Here is a tiny trained network, its code and every weight. The questions are about switching its units off for an input and a class, where a switched-off unit gives its printed mean instead of its output.

import numpy as np


def w(rows, s, z=0):
    codes = np.array(rows[::2]) - 128.0
    scale = np.full(codes.shape[1], s)
    scale[-1] = z or s
    return codes * scale


def f(y):
    return np.maximum(y, 0)


def log_softmax(a):
    a = a - a.max(-1, keepdims=True)
    return a - np.log(np.exp(a).sum(-1, keepdims=True))


def net(x, mask):
    res = np.array(x, float).reshape(1, 4) / 4 @ E
    y = f(res @ A[0][:, :-1].T + A[0][:, -1])
    res = res + np.where(mask, y, B[0][:, -1]) @ B[0][:, :-1]
    return log_softmax(res[-1] @ U[:, :-1].T + U[:, -1])


A, B = {}, {}
E = w([
[92,162,66,178,190,132,63,92,62,122],'x0',
[147,213,59,123,183,71,191,159,114,100],'x1',
[65,113,100,129,83,161,165,74,93,210],'x2',
[150,168,85,245,51,109,113,159,70,133],'x3',
],0.012)
A[0] = w([
[82,202,19,151,175,105,172,109,83,174,136],'N1',
[187,160,158,121,108,62,158,202,154,74,77],'N2',
[151,208,5,177,168,107,105,142,41,96,141],'N3',
[139,119,84,138,160,120,140,151,148,141,1],'N4',
[189,119,85,150,97,104,176,185,149,108,134],'N5',
[208,130,143,138,121,121,168,185,136,85,111],'N6',
[110,109,110,255,45,155,75,104,70,215,235],'N7',
[142,181,68,216,115,103,71,138,73,73,92],'N8',
[88,164,97,57,199,82,199,109,125,144,193],'N9',
[220,185,143,122,115,93,173,219,155,87,83],'N10',
[119,61,200,46,100,144,171,102,189,171,176],'N11',
[167,132,182,65,223,135,64,159,169,50,81],'N12',
[211,182,122,135,87,83,177,214,123,105,193],'N13',
[181,144,140,85,231,103,115,156,156,98,233],'N14',
[72,120,193,102,182,169,111,92,150,79,160],'N15',
],0.0082,0.0021)
B[0] = w([
[26,166,83,114,160,148,170,67,62,110,231],'N1',
[194,130,144,162,126,145,177,216,205,62,188],'N2',
[109,185,166,125,230,94,166,93,84,168,249],'N3',
[109,123,143,85,125,126,127,151,132,129,141],'N4',
[128,151,150,170,150,155,135,160,133,77,173],'N5',
[150,81,145,169,136,160,140,188,180,87,174],'N6',
[113,132,124,163,74,152,29,173,77,224,245],'N7',
[153,218,208,207,196,70,94,105,73,200,218],'N8',
[86,110,87,46,109,180,162,99,135,39,212],'N9',
[154,154,125,155,135,160,177,243,212,77,197],'N10',
[172,1,186,88,121,166,163,99,188,144,245],'N11',
[211,96,55,110,149,70,81,99,167,95,216],'N12',
[129,163,133,197,151,176,180,190,140,104,199],'N13',
[134,97,29,87,160,106,89,177,162,78,209],'N14',
[164,79,89,71,92,81,85,41,118,127,191],'N15',
],0.0079,0.014)
U = w([
[139,61,254,60,80,162,165,80,160,155,148],'0',
[31,152,79,84,146,158,182,69,79,100,156],'1',
[88,193,99,101,156,105,182,158,123,77,4],'2',
[138,203,173,199,176,58,105,111,75,159,107],'3',
[112,121,143,174,9,161,58,165,85,175,233],'4',
[196,82,61,80,146,68,64,102,163,67,80],'5',
[171,127,147,156,133,157,182,213,188,53,168],'6',
],0.0096,0.0024)

Each question gives the input, the list of numbers given to net, and the class t.
The units are the neurons (one row each of A and B). Each row of codes is followed by its name. A weight is (code - 128) times the scale printed after its matrix; where a second scale follows, it is the last column's (A, B and U).
mask holds one flag per neuron, in row order. A switched-off neuron (its flag False) gives its mean, the last column of its row in B, instead of its output. The means were averaged over made-up inputs and are rounded, as every weight is.
A unit's drop is (log p(t) with every unit on - log p(t) with that unit switched off) / (log p(t) with every unit on - log p(t) with every unit switched off).
The circuit of an input: a set's keep is (log p(t) with only the set's units on - log p(t) with every unit switched off) / (log p(t) with every unit on - log p(t) with every unit switched off). Starting from the 12 units with the biggest drops (on a tie, the unit counted first), units are removed one at a time, each time the one whose removal leaves the highest keep (on an exact tie, the one counted first), for as long as the keep stays at least 0.8.
circuit, biggest first: the units of the circuit, biggest drop first
top k neurons: the k neurons with the biggest drops, biggest first
drop of u: that unit's drop, to one decimal
input [-3,2,1,-3], class 0: circuit, biggest first => (N11 N13)
input [-2,-5,-2,-6], class 5: top 4 neurons => (N12 N15 N14 N3)
input [6,-3,7,-2], class 4: top 3 neurons => (N7 N3 N9)
input [1,-1,2,-7], class 5: circuit, biggest first => (N15)
input [2,-2,-3,1], class 3: circuit, biggest first => (N11 N9)
input [-1,8,4,-1], class 1: top 2 neurons => (N1 N9)
input [4,-1,5,-7], class 0: circuit, biggest first => (N11 N14)
input [-3,4,-4,-6], class 5: top 3 neurons => (N12 N14 N15)
input [4,4,-5,2], class 3: top 2 neurons => (N8 N3)
input [-1,1,2,-2], class 0: top 4 neurons => (N1 N12 N14 N3)
input [1,8,1,-3], class 1: top 2 neurons => (N1 N9)
input [0,3,1,-3], class 1: circuit, biggest first => (N2 N9)
input [7,-8,2,-4], class 4: top 2 neurons => (N7 N3)
input [3,-3,-2,1], class 3: circuit, biggest first => (N11)
input [3,-5,-4,1], class 4: top 2 neurons => (N3 N14)
input [-2,-6,-5,-1], class 5: drop of N14 => 0.0
input [1,-2,-4,4], class 3: drop of N8 => 0.1
input [5,1,-7,3], class 3: drop of N8 => 0.4
input [-5,-7,-7,-8], class 5: drop of N12 => 0.7
input [4,-5,-5,3], class 3: circuit, biggest first => (N8)
